Here is a tiny trained network, its code and every weight. The questions are about switching its units off for an input and a class, where a switched-off unit gives its printed mean instead of its output.

import numpy as np


def w(rows, s, z=0):
    codes = np.array(rows[::2]) - 128.0
    scale = np.full(codes.shape[1], s)
    scale[-1] = z or s
    return codes * scale


def norm(h):
    return h / np.sqrt((h * h).mean(-1, keepdims=True) + 1e-5)


def f(y):
    return np.maximum(y, 0)


def log_softmax(a):
    a = a - a.max(-1, keepdims=True)
    return a - np.log(np.exp(a).sum(-1, keepdims=True))


def net(x, mask):
    res = np.array(x, float).reshape(1, 2) / 4 @ E
    u = 0
    for l in range(2):
        y = f(norm(res) @ A[l][:, :-1].T + A[l][:, -1])
        res = res + np.where(mask[u : u + 16], y, B[l][:, -1]) @ B[l][:, :-1]
        u += 16
    return log_softmax(norm(res)[-1] @ U[:, :-1].T + U[:, -1])


A, B = {}, {}
E = w([
[117,239,71],'x0',
[1,54,84],'x1',
],0.0049)
A[0] = w([
[166,116,145,158],'L0N0',
[78,128,8,145],'L0N1',
[140,131,134,142],'L0N2',
[189,189,158,98],'L0N3',
[65,81,180,8],'L0N4',
[99,125,78,133],'L0N5',
[131,73,204,101],'L0N6',
[181,133,104,133],'L0N7',
[161,89,190,105],'L0N8',
[152,159,146,75],'L0N9',
[223,79,100,159],'L0N10',
[187,132,59,117],'L0N11',
[127,76,143,201],'L0N12',
[141,142,95,112],'L0N13',
[171,39,125,182],'L0N14',
[140,157,107,16],'L0N15',
],0.013,0.0015)
B[0] = w([
[127,97,97,190],'L0N0',
[156,135,86,235],'L0N1',
[79,114,162,150],'L0N2',
[108,172,156,253],'L0N3',
[113,131,97,208],'L0N4',
[159,91,62,179],'L0N5',
[165,162,203,229],'L0N6',
[38,89,214,186],'L0N7',
[227,97,203,225],'L0N8',
[83,221,73,179],'L0N9',
[131,108,68,226],'L0N10',
[141,100,170,177],'L0N11',
[4,181,163,204],'L0N12',
[112,69,151,154],'L0N13',
[112,189,224,237],'L0N14',
[173,128,44,156],'L0N15',
],0.0044,0.0059)
A[1] = w([
[200,17,252,195],'L1N0',
[186,52,195,255],'L1N1',
[242,83,140,106],'L1N2',
[92,183,178,162],'L1N3',
[119,131,204,117],'L1N4',
[91,92,82,152],'L1N5',
[140,47,150,199],'L1N6',
[131,121,200,138],'L1N7',
[145,100,177,130],'L1N8',
[225,125,162,177],'L1N9',
[142,58,81,177],'L1N10',
[129,223,106,177],'L1N11',
[161,137,89,136],'L1N12',
[78,194,82,189],'L1N13',
[206,132,91,166],'L1N14',
[154,89,166,169],'L1N15',
],0.012,0.0031)
B[1] = w([
[1,198,17,254],'L1N0',
[100,205,68,212],'L1N1',
[76,135,122,159],'L1N2',
[134,200,170,213],'L1N3',
[122,128,36,205],'L1N4',
[207,105,214,164],'L1N5',
[154,222,178,160],'L1N6',
[97,99,31,203],'L1N7',
[108,191,53,174],'L1N8',
[88,56,134,194],'L1N9',
[243,200,70,153],'L1N10',
[156,96,171,199],'L1N11',
[85,33,98,148],'L1N12',
[162,41,98,199],'L1N13',
[77,72,98,155],'L1N14',
[63,239,76,170],'L1N15',
],0.0058,0.0091)
U = w([
[249,18,33,197],'0',
[248,167,214,180],'1',
[40,208,51,202],'2',
[136,89,151,2],'3',
[85,37,230,71],'4',
],0.012,0.0072)

Each question gives the input, the list of numbers given to net, and the class t.
The units are the neurons (one row each of A and B). Each row of codes is followed by its name. A weight is (code - 128) times the scale printed after its matrix; where a second scale follows, it is the last column's (A, B and U).
mask holds one flag per neuron, layer by layer. A switched-off neuron (its flag False) gives its mean, the last column of its row in B, instead of its output. The means were averaged over made-up inputs and are rounded, as every weight is.
A unit's drop is (log p(t) with every unit on - log p(t) with that unit switched off) / (log p(t) with every unit on - log p(t) with every unit switched off).
most important unit: the unit with the biggest drop
k most important neurons: the k neurons with the biggest drops, biggest first
top k neurons in layer l: the k neurons of layer l with the biggest drops, biggest first
drop when u is switched off: that unit's drop, to one decimal
input [-1,3], class 4: 2 most important neurons -> L0N12, L1N0
input [-2,7], class 4: 4 most important neurons -> L1N0, L0N12, L1N4, L0N10
input [7,7], class 0: top neuron in layer 1 -> L1N0
input [1,-5], class 1: 2 most important neurons -> L0N3, L0N9
input [4,-1], class 0: top 2 neurons in layer 0 -> L0N14, L0N15
input [1,-4], class 1: 4 most important neurons -> L0N9, L1N0, L0N8, L0N3
input [1,-6], class 1: 3 most important neurons -> L0N3, L0N9, L1N0
input [1,-3], class 1: 4 most important neurons -> L0N9, L1N0, L0N8, L1N3
input [3,-8], class 1: 2 most important neurons -> L1N0, L0N3
input [-3,5], class 4: top 2 neurons in layer 1 -> L1N0, L1N1
input [-1,4], class 0: drop when L0N8 is switched off -> 0.3
input [1,8], class 0: drop when L1N0 is switched off -> 0.2
input [7,-5], class 1: drop when L1N0 is switched off -> 0.8
input [1,6], class 0: most important unit -> L1N0
input [8,-8], class 1: drop when L0N15 is switched off -> 0.0
